Each row is followed by its class.
[+0.25,-3.20,-0.35,+0.86,+1.06,+0.10,-0.53,+1.46,-0.22,-0.94,-2.27,+5.08,-3.23,-0.04,-1.03,+0.43,-0.20,-2.06,-1.38,+2.23,-1.74,-2.64,+0.11,+1.22,+2.94,+0.52,-1.37,+0.77]
P
[+0.05,-2.39,-1.30,+0.85,+0.63,+0.86,-0.55,+1.30,-1.55,-0.90,+0.20,+5.41,-0.45,+0.33,-1.40,-0.19,+0.81,-0.25,-1.58,+5.02,-0.47,-2.15,+1.29,+1.17,+1.62,+1.38,-1.69,+0.10]
J
[+0.31,-2.62,+0.28,-0.23,+2.96,+0.16,-0.31,+3.92,-2.30,-0.71,-1.28,+8.00,-4.86,+0.34,+0.12,+0.33,+1.23,+0.63,-0.90,+1.10,-1.78,-2.85,+0.57,+1.99,+2.90,+0.84,-0.99,+0.10]
Q
[+0.09,-1.67,-0.41,-0.66,+1.20,+1.11,+1.92,+1.61,-2.63,-0.82,+0.58,+8.61,-2.71,-0.01,-0.56,-0.86,+1.23,+1.23,-0.62,+1.13,-1.25,-4.38,+0.46,+1.68,+1.58,+1.33,-1.62,+0.12]
J
[+0.43,-4.22,-0.27,+0.83,+2.45,-0.38,-0.91,+0.17,+0.54,-1.34,-1.50,+6.17,-1.28,+0.41,-0.65,+0.44,+0.09,-1.27,-1.04,+3.67,-1.08,-5.00,+1.87,+1.23,+2.20,+0.71,-1.88,+0.59]
P
[+0.00,-2.50,+0.31,+1.00,+1.60,-1.32,-0.89,+1.83,-0.91,-0.56,-1.09,+2.93,-1.89,+0.19,+0.23,+0.18,+0.17,-1.60,-0.74,+3.74,-2.04,+0.28,+1.52,+1.65,+1.28,+0.81,-0.58,+0.14]
Q
[+0.49,-2.77,-0.62,+0.02,+1.71,+2.49,-0.61,+2.76,-2.61,-0.98,-0.46,+7.78,-2.95,-0.26,+0.09,+0.10,+0.67,+0.21,-0.44,+3.11,-1.04,-3.66,+1.28,+2.56,+2.03,+0.24,-1.82,+0.26]
J
[+0.52,-2.66,+0.16,+1.32,+0.51,-1.90,-0.63,+1.04,+0.05,-1.05,-0.57,+3.42,+0.84,+0.18,-0.45,+0.21,-0.52,-1.69,-0.19,+3.01,-1.89,-3.50,+1.36,+0.64,+0.10,+0.45,-0.89,+0.70]
S
[-1.38,-1.46,+0.58,-1.05,+3.47,+0.91,+0.44,+1.95,-1.27,-0.46,-1.42,+7.39,-5.19,-0.32,-0.26,-0.29,+0.67,+1.99,-0.55,+2.09,-0.78,-3.01,+1.15,+2.27,+2.69,+0.77,-0.82,-0.02]
W
[+0.37,-2.03,-0.46,+0.49,+0.98,+1.04,+0.05,+1.32,-1.46,-1.15,-0.28,+7.00,-1.31,-0.36,-0.51,-0.11,+0.54,-0.18,-0.66,+2.86,-0.91,-4.17,+0.43,+1.47,+1.96,+1.28,-1.39,+0.17]
J
[-0.32,-2.75,-0.47,-1.57,+3.03,+0.84,-0.32,-0.27,+1.11,-0.18,-0.90,+4.43,-3.31,-0.37,-0.79,+0.03,+0.37,+0.40,-1.88,+5.56,+0.05,-4.16,+3.10,+2.01,+1.77,+0.70,-1.38,+0.32]
W
[-0.67,-2.28,-0.24,-1.31,+3.14,+0.54,-0.50,+2.68,-0.29,-0.62,-1.41,+5.55,-3.57,+0.08,-0.14,+0.20,+0.13,+1.30,-0.77,+7.08,-0.07,-1.51,+1.95,+2.56,+1.94,+0.19,-0.92,+0.46]
W
[-0.25,-2.90,-0.30,+0.70,+0.80,+1.35,-0.31,+0.86,-0.39,-0.44,-1.87,+3.35,-3.55,+0.16,+1.22,+0.24,-0.38,-0.04,-1.12,-0.28,-0.71,-2.28,+0.03,+0.66,+2.18,+0.36,-1.33,+0.52]
P
[+0.21,-2.87,-1.45,-0.55,+1.05,+2.61,-0.24,+2.01,-2.69,-0.43,-0.52,+6.68,-4.56,-0.28,+0.00,+0.43,+1.06,+0.72,-0.68,+2.48,-0.73,-3.94,+0.65,+1.80,+2.22,+0.98,-1.94,+0.26]
J
[+0.31,-2.10,-0.25,+0.41,+1.79,-0.39,-0.25,+0.49,-1.38,-1.05,+0.11,+5.60,-0.66,+0.44,-0.21,+0.03,+1.00,-0.40,-0.96,+3.27,-1.19,-2.95,+1.50,+1.40,+1.14,+1.12,-1.15,+0.17]
J
[+0.18,-4.01,+0.34,+0.57,+1.12,-1.98,+0.22,+3.06,-1.25,-0.83,-2.40,+7.01,-0.60,+0.16,-0.11,+0.49,-0.50,-0.73,-0.65,+1.06,-1.32,-3.91,+0.54,+1.82,+2.01,-0.93,-1.49,+1.43]
S
[+0.08,-2.07,+0.23,-1.70,+2.09,+0.57,-0.31,+0.13,-0.83,-0.49,-1.08,+4.18,-2.77,+0.31,-0.17,+0.20,+0.20,+0.46,-1.19,+1.34,-0.42,-1.64,+0.61,+0.85,+2.91,+0.97,-1.49,+0.30]
W
[+0.67,-4.25,-0.11,+1.56,+1.38,-0.88,-1.34,+0.15,-0.80,-1.20,-2.02,+6.19,+0.75,+0.51,+0.33,+0.32,-0.15,-1.84,-1.35,+2.19,-1.32,-4.49,+1.08,+0.95,+1.55,+0.62,-1.98,+1.28]
P
[-0.47,-1.48,+0.63,-0.52,+2.52,-0.31,+0.28,+2.83,-2.82,-0.44,-0.32,+7.05,-3.25,-0.20,-0.44,+0.00,+1.05,+0.68,+0.06,+1.37,-1.40,-1.57,+0.52,+2.35,+2.63,+1.00,-0.86,+0.19]
Q
[-0.04,-2.05,-0.52,+0.02,+0.77,+1.90,-0.20,+1.74,-3.04,-0.78,+0.05,+7.27,-1.89,+0.10,+0.26,+0.25,+1.01,+0.44,-0.77,+2.13,-0.59,-3.05,-0.08,+1.23,+2.57,+1.50,-1.61,+0.14]
J
